In the rows, 100 means zero.
Each row is followed by its group and then its class within the group.
112, 90, 126, 103, 104, 101, 98, 106, 85, 105, 103, 112, 100, 116, 105, 89, 112, 91, 94, 96, 99, 110, 107, 106, 102, 95, 71, 101, 100, 88, 85, 100, 109, 105, 87, 100, 111, 85, 97, 97, 112, 99, 145, 111, 95, 91, 89, 75, 115, 81, 96, 108, 101, 94, 84, 116, 118, 100, 92, 97, 101, 97, 106, 100, 111, 97, 103, 97, 84, 101 | Q436:V
109, 89, 103, 116, 97, 102, 103, 90, 67, 101, 146, 122, 116, 129, 113, 85, 110, 114, 27, 95, 104, 118, 125, 96, 98, 89, 91, 93, 110, 107, 88, 98, 101, 93, 86, 115, 109, 67, 107, 108, 110, 96, 119, 110, 80, 84, 88, 80, 104, 94, 92, 102, 110, 98, 99, 113, 109, 98, 116, 95, 91, 110, 99, 113, 108, 105, 95, 108, 85, 92 | Q436:K
101, 89, 105, 118, 107, 94, 94, 93, 75, 103, 97, 110, 113, 112, 106, 89, 108, 88, 87, 101, 102, 123, 118, 106, 101, 92, 79, 97, 100, 94, 90, 114, 106, 102, 90, 116, 113, 88, 98, 103, 109, 95, 127, 111, 100, 91, 88, 79, 113, 80, 97, 99, 104, 102, 89, 120, 109, 98, 109, 97, 99, 102, 99, 106, 105, 102, 99, 106, 87, 106 | Q436:V
121, 92, 95, 65, 79, 97, 97, 108, 113, 110, 174, 126, 87, 116, 112, 117, 110, 103, 24, 46, 120, 90, 109, 93, 87, 106, 138, 61, 102, 132, 123, 55, 90, 86, 116, 87, 92, 73, 97, 86, 87, 119, 106, 98, 100, 77, 94, 111, 101, 140, 98, 114, 118, 109, 112, 92, 100, 100, 81, 104, 94, 104, 41, 110, 128, 101, 99, 97, 81, 71 | Q568:G
114, 94, 86, 76, 87, 94, 103, 103, 101, 103, 149, 118, 95, 118, 109, 110, 98, 117, 52, 79, 112, 93, 106, 95, 102, 98, 115, 86, 104, 125, 108, 87, 97, 94, 107, 97, 99, 83, 108, 98, 85, 102, 90, 100, 87, 84, 100, 104, 96, 124, 99, 99, 107, 107, 114, 99, 93, 99, 98, 105, 95, 96, 82, 110, 120, 104, 97, 106, 101, 83 | Q568:Q
94, 106, 119, 107, 102, 105, 104, 89, 84, 100, 120, 112, 110, 97, 104, 88, 108, 99, 63, 92, 99, 120, 117, 94, 94, 102, 108, 99, 96, 100, 98, 110, 107, 100, 97, 107, 100, 81, 95, 103, 99, 97, 110, 109, 93, 103, 91, 82, 104, 92, 89, 96, 112, 99, 90, 109, 107, 110, 96, 98, 96, 106, 87, 112, 101, 96, 105, 106, 90, 100 | Q436:K
122, 90, 80, 77, 87, 94, 106, 115, 112, 110, 156, 112, 83, 117, 110, 113, 109, 102, 64, 60, 113, 90, 101, 99, 97, 92, 110, 74, 110, 133, 113, 68, 93, 94, 107, 90, 96, 84, 102, 94, 102, 116, 96, 95, 102, 72, 102, 110, 94, 135, 104, 102, 106, 111, 115, 94, 91, 91, 104, 101, 91, 105, 70, 107, 120, 103, 88, 96, 94, 69 | Q568:G
104, 92, 119, 120, 94, 104, 105, 84, 71, 101, 139, 126, 116, 121, 110, 87, 116, 112, 39, 92, 103, 120, 128, 100, 100, 89, 93, 98, 108, 95, 87, 104, 103, 96, 85, 116, 111, 70, 101, 107, 105, 93, 125, 112, 85, 83, 89, 79, 108, 86, 89, 104, 111, 103, 97, 111, 113, 106, 95, 99, 93, 107, 88, 115, 111, 97, 100, 116, 87, 97 | Q436:K
106, 95, 118, 109, 101, 101, 90, 95, 80, 102, 125, 120, 110, 121, 116, 85, 112, 93, 58, 81, 110, 126, 121, 101, 92, 92, 92, 88, 102, 94, 98, 107, 101, 97, 91, 110, 111, 77, 96, 97, 102, 100, 135, 117, 97, 87, 83, 77, 114, 90, 93, 108, 116, 105, 91, 110, 111, 103, 100, 97, 97, 107, 79, 110, 111, 99, 101, 106, 76, 96 | Q436:V
93, 87, 109, 122, 109, 110, 98, 94, 83, 106, 124, 107, 105, 127, 107, 83, 109, 98, 60, 98, 99, 114, 119, 107, 88, 96, 93, 87, 104, 98, 94, 97, 93, 98, 97, 116, 103, 80, 91, 111, 107, 95, 147, 106, 110, 86, 83, 82, 108, 90, 92, 100, 116, 97, 98, 98, 113, 102, 106, 98, 96, 111, 86, 106, 109, 96, 87, 99, 76, 97 | Q436:J
117, 94, 89, 63, 87, 97, 111, 115, 104, 113, 162, 121, 80, 102, 110, 113, 111, 110, 41, 58, 109, 91, 113, 89, 93, 99, 129, 83, 109, 134, 117, 86, 110, 99, 104, 84, 85, 74, 101, 96, 94, 103, 95, 97, 100, 77, 100, 104, 96, 123, 92, 106, 107, 116, 115, 103, 90, 100, 81, 101, 94, 106, 72, 108, 123, 101, 97, 103, 97, 82 | Q568:Q
117, 93, 81, 72, 84, 91, 92, 108, 103, 111, 162, 125, 88, 119, 118, 118, 112, 94, 28, 36, 122, 95, 114, 98, 86, 99, 144, 58, 102, 141, 133, 90, 91, 93, 118, 85, 94, 80, 96, 84, 82, 114, 101, 104, 109, 84, 97, 108, 108, 123, 100, 109, 118, 113, 118, 96, 93, 97, 95, 104, 90, 95, 38, 108, 135, 105, 97, 97, 80, 68 | Q568:G
103, 103, 94, 63, 91, 101, 110, 110, 130, 109, 132, 109, 74, 113, 95, 126, 87, 107, 100, 60, 116, 97, 90, 98, 93, 95, 115, 73, 97, 119, 119, 82, 99, 103, 117, 94, 91, 96, 98, 90, 92, 109, 82, 98, 98, 83, 102, 108, 95, 131, 97, 99, 104, 114, 92, 87, 75, 103, 85, 102, 85, 98, 91, 102, 112, 91, 107, 104, 103, 86 | Q568:G
112, 83, 121, 97, 94, 104, 98, 93, 66, 101, 138, 127, 107, 118, 115, 81, 119, 98, 37, 91, 103, 114, 123, 101, 100, 104, 85, 95, 107, 105, 89, 111, 109, 99, 87, 102, 109, 66, 101, 103, 103, 98, 133, 106, 91, 85, 88, 82, 112, 81, 93, 109, 113, 108, 98, 122, 109, 107, 97, 96, 100, 99, 86, 112, 125, 102, 106, 108, 81, 97 | Q436:K
112, 95, 97, 61, 84, 102, 105, 106, 105, 105, 143, 121, 87, 96, 110, 112, 98, 115, 58, 77, 103, 92, 102, 91, 99, 111, 121, 92, 105, 123, 112, 94, 115, 98, 107, 80, 88, 83, 105, 92, 94, 108, 103, 94, 94, 88, 105, 110, 97, 120, 98, 111, 108, 112, 107, 102, 95, 105, 77, 102, 101, 92, 88, 116, 122, 98, 109, 102, 109, 94 | Q568:Q
113, 96, 83, 69, 81, 99, 105, 100, 97, 107, 161, 124, 97, 112, 112, 112, 106, 109, 25, 58, 109, 93, 109, 95, 93, 106, 137, 74, 102, 140, 119, 94, 101, 88, 114, 84, 92, 76, 99, 95, 85, 106, 91, 102, 99, 86, 106, 109, 102, 132, 96, 106, 116, 114, 122, 101, 95, 104, 93, 102, 98, 94, 59, 113, 132, 106, 103, 104, 96, 84 | Q568:Q
104, 94, 109, 104, 107, 102, 103, 107, 85, 104, 120, 107, 105, 105, 110, 81, 119, 97, 64, 99, 93, 113, 115, 100, 95, 101, 82, 97, 104, 105, 88, 104, 99, 101, 88, 109, 101, 77, 98, 109, 112, 98, 131, 104, 97, 91, 91, 81, 105, 88, 93, 100, 105, 96, 94, 107, 112, 102, 101, 94, 99, 108, 103, 105, 103, 96, 90, 99, 82, 100 | Q436:J
111, 86, 83, 88, 90, 98, 101, 103, 103, 104, 144, 108, 91, 118, 105, 106, 105, 104, 54, 75, 107, 92, 105, 104, 94, 103, 117, 81, 104, 122, 112, 87, 90, 94, 110, 98, 96, 90, 98, 96, 93, 104, 105, 97, 107, 87, 97, 110, 99, 119, 101, 109, 109, 109, 124, 95, 98, 97, 99, 102, 95, 101, 65, 107, 118, 108, 95, 100, 91, 83 | Q568:F
100, 94, 122, 111, 111, 103, 101, 104, 86, 107, 108, 108, 99, 109, 102, 83, 111, 96, 89, 97, 98, 122, 111, 105, 94, 92, 74, 102, 106, 86, 88, 100, 110, 102, 85, 112, 104, 81, 96, 104, 112, 99, 135, 107, 98, 91, 89, 74, 109, 85, 90, 96, 103, 96, 80, 105, 110, 104, 96, 93, 95, 109, 111, 105, 101, 92, 92, 103, 84, 102 | Q436:V
117, 92, 115, 70, 88, 93, 100, 113, 129, 114, 131, 116, 75, 111, 103, 121, 108, 88, 101, 46, 120, 97, 99, 99, 95, 91, 101, 80, 95, 103, 121, 79, 106, 101, 101, 85, 101, 96, 94, 80, 94, 124, 108, 105, 103, 79, 92, 107, 105, 127, 101, 108, 101, 110, 92, 94, 96, 98, 77, 106, 93, 98, 76, 98, 117, 97, 105, 98, 88, 78 | Q568:G
111, 99, 99, 62, 97, 104, 105, 118, 128, 109, 127, 109, 72, 115, 103, 117, 88, 109, 99, 73, 110, 93, 94, 101, 90, 105, 101, 80, 98, 112, 111, 76, 104, 104, 112, 90, 96, 95, 98, 90, 101, 115, 104, 97, 100, 83, 102, 98, 95, 127, 100, 103, 101, 105, 93, 92, 89, 105, 83, 103, 93, 98, 105, 94, 114, 94, 102, 97, 99, 90 | Q568:F
106, 86, 122, 116, 91, 104, 95, 84, 67, 100, 149, 131, 124, 118, 118, 74, 133, 102, 16, 93, 105, 111, 134, 96, 97, 100, 116, 92, 113, 97, 96, 110, 95, 89, 83, 111, 107, 65, 92, 102, 101, 93, 138, 116, 94, 84, 87, 85, 110, 84, 86, 105, 121, 105, 113, 111, 122, 105, 97, 99, 100, 115, 57, 115, 123, 103, 99, 103, 79, 94 | Q436:V
105, 106, 91, 56, 90, 95, 116, 115, 125, 109, 146, 117, 72, 101, 102, 126, 92, 112, 86, 54, 112, 95, 96, 88, 97, 95, 126, 83, 103, 119, 122, 89, 114, 104, 110, 91, 85, 90, 101, 89, 90, 111, 69, 92, 93, 83, 105, 117, 88, 133, 95, 102, 102, 117, 97, 93, 76, 103, 77, 107, 90, 105, 94, 101, 115, 92, 107, 106, 108, 82 | Q568:Q
117, 100, 100, 66, 92, 97, 105, 110, 121, 109, 151, 117, 77, 113, 104, 121, 102, 103, 76, 49, 120, 95, 103, 94, 94, 93, 125, 71, 101, 115, 121, 72, 95, 98, 111, 92, 91, 85, 100, 83, 85, 119, 94, 101, 90, 79, 99, 105, 100, 135, 96, 104, 112, 115, 94, 89, 88, 101, 78, 106, 90, 107, 73, 104, 115, 91, 102, 99, 85, 79 | Q568:G
98, 100, 119, 104, 103, 114, 100, 97, 76, 100, 128, 112, 108, 115, 109, 79, 108, 107, 41, 99, 93, 123, 114, 98, 88, 106, 97, 93, 104, 101, 82, 105, 104, 103, 95, 110, 96, 69, 91, 108, 108, 91, 138, 110, 97, 95, 88, 72, 107, 86, 83, 97, 113, 103, 89, 106, 109, 108, 97, 97, 95, 102, 95, 112, 113, 95, 102, 105, 81, 105 | Q436:K
107, 88, 116, 106, 118, 104, 101, 113, 84, 104, 101, 104, 99, 98, 106, 88, 116, 92, 90, 99, 91, 115, 112, 104, 99, 100, 76, 102, 99, 95, 86, 101, 113, 107, 88, 92, 104, 83, 92, 104, 114, 103, 144, 106, 110, 92, 91, 77, 117, 78, 93, 99, 100, 99, 86, 110, 113, 93, 95, 94, 96, 104, 112, 104, 104, 97, 92, 98, 82, 105 | Q436:J
102, 104, 101, 84, 103, 100, 103, 114, 102, 111, 128, 107, 85, 99, 103, 112, 102, 95, 84, 68, 109, 99, 102, 98, 89, 102, 107, 83, 102, 112, 112, 87, 107, 101, 106, 92, 90, 90, 93, 93, 98, 109, 109, 100, 108, 90, 97, 96, 104, 114, 97, 101, 104, 100, 94, 91, 92, 102, 81, 99, 93, 105, 86, 103, 110, 93, 98, 94, 86, 90 | Q568:F
115, 87, 82, 88, 80, 86, 93, 102, 104, 105, 147, 117, 98, 116, 111, 116, 115, 89, 55, 48, 123, 88, 112, 99, 96, 88, 133, 69, 102, 127, 127, 85, 85, 84, 110, 90, 104, 90, 102, 87, 87, 114, 95, 106, 107, 87, 98, 115, 102, 133, 110, 110, 117, 113, 123, 93, 97, 92, 106, 104, 97, 104, 40, 106, 123, 111, 90, 98, 84, 69 | Q568:G
141, 49, 46, 129, 49, 109, 61, 62, 16, 85, 184, 162, 170, 179, 172, 48, 161, 106, 16, 84, 103, 106, 168, 108, 76, 130, 176, 38, 121, 180, 103, 103, 35, 53, 110, 113, 120, 16, 104, 102, 83, 87, 175, 113, 95, 88, 78, 99, 115, 120, 108, 142, 150, 94, 184, 136, 155, 98, 170, 101, 121, 83, 16, 152, 181, 155, 84, 97, 39, 46 | Q436:J
110, 91, 84, 84, 84, 93, 96, 102, 98, 103, 145, 120, 100, 121, 116, 110, 107, 99, 45, 67, 114, 99, 107, 101, 98, 100, 120, 73, 102, 137, 119, 90, 92, 95, 110, 95, 99, 82, 102, 90, 91, 108, 101, 99, 101, 88, 97, 101, 101, 126, 105, 110, 109, 107, 111, 106, 97, 97, 109, 106, 98, 96, 65, 108, 125, 109, 98, 100, 92, 91 | Q568:F
101, 92, 107, 110, 120, 103, 100, 109, 95, 108, 95, 101, 94, 120, 98, 90, 102, 85, 111, 95, 102, 121, 103, 113, 91, 88, 64, 92, 97, 95, 90, 99, 104, 107, 92, 110, 107, 89, 93, 108, 114, 97, 138, 108, 109, 92, 86, 69, 111, 90, 92, 83, 100, 96, 74, 107, 101, 100, 106, 96, 86, 109, 118, 98, 102, 93, 88, 98, 82, 98 | Q436:J
115, 92, 91, 79, 77, 95, 95, 100, 101, 102, 150, 122, 98, 114, 111, 106, 112, 105, 42, 66, 114, 92, 109, 99, 96, 108, 126, 83, 102, 118, 116, 89, 90, 87, 108, 89, 97, 81, 103, 91, 88, 110, 102, 103, 94, 87, 99, 110, 105, 124, 105, 112, 110, 106, 117, 104, 103, 95, 94, 106, 100, 95, 56, 111, 124, 108, 102, 96, 88, 79 | Q568:G
101, 99, 98, 73, 103, 107, 106, 112, 118, 110, 119, 99, 72, 104, 99, 110, 95, 104, 103, 81, 101, 93, 95, 103, 93, 106, 109, 87, 102, 112, 109, 96, 108, 103, 114, 89, 87, 99, 94, 96, 104, 106, 104, 96, 108, 89, 98, 106, 99, 113, 96, 97, 103, 110, 98, 90, 85, 103, 76, 103, 98, 96, 102, 99, 113, 95, 103, 100, 103, 101 | Q568:F
106, 91, 120, 111, 103, 99, 94, 97, 82, 104, 112, 116, 111, 120, 106, 86, 114, 86, 73, 83, 107, 121, 114, 103, 89, 92, 83, 93, 93, 96, 95, 102, 99, 99, 87, 105, 117, 79, 95, 99, 105, 102, 136, 116, 96, 91, 87, 72, 119, 91, 93, 104, 111, 97, 83, 114, 112, 101, 106, 99, 92, 102, 89, 109, 112, 98, 99, 99, 77, 97 | Q436:V
101, 91, 114, 105, 118, 107, 105, 109, 100, 109, 101, 97, 91, 102, 96, 89, 107, 93, 114, 102, 98, 108, 108, 104, 99, 94, 82, 106, 106, 87, 91, 100, 111, 106, 86, 110, 100, 94, 94, 108, 110, 100, 132, 102, 106, 86, 88, 84, 108, 85, 90, 94, 101, 101, 87, 99, 106, 101, 88, 97, 95, 110, 113, 100, 96, 88, 89, 100, 93, 104 | Q436:J
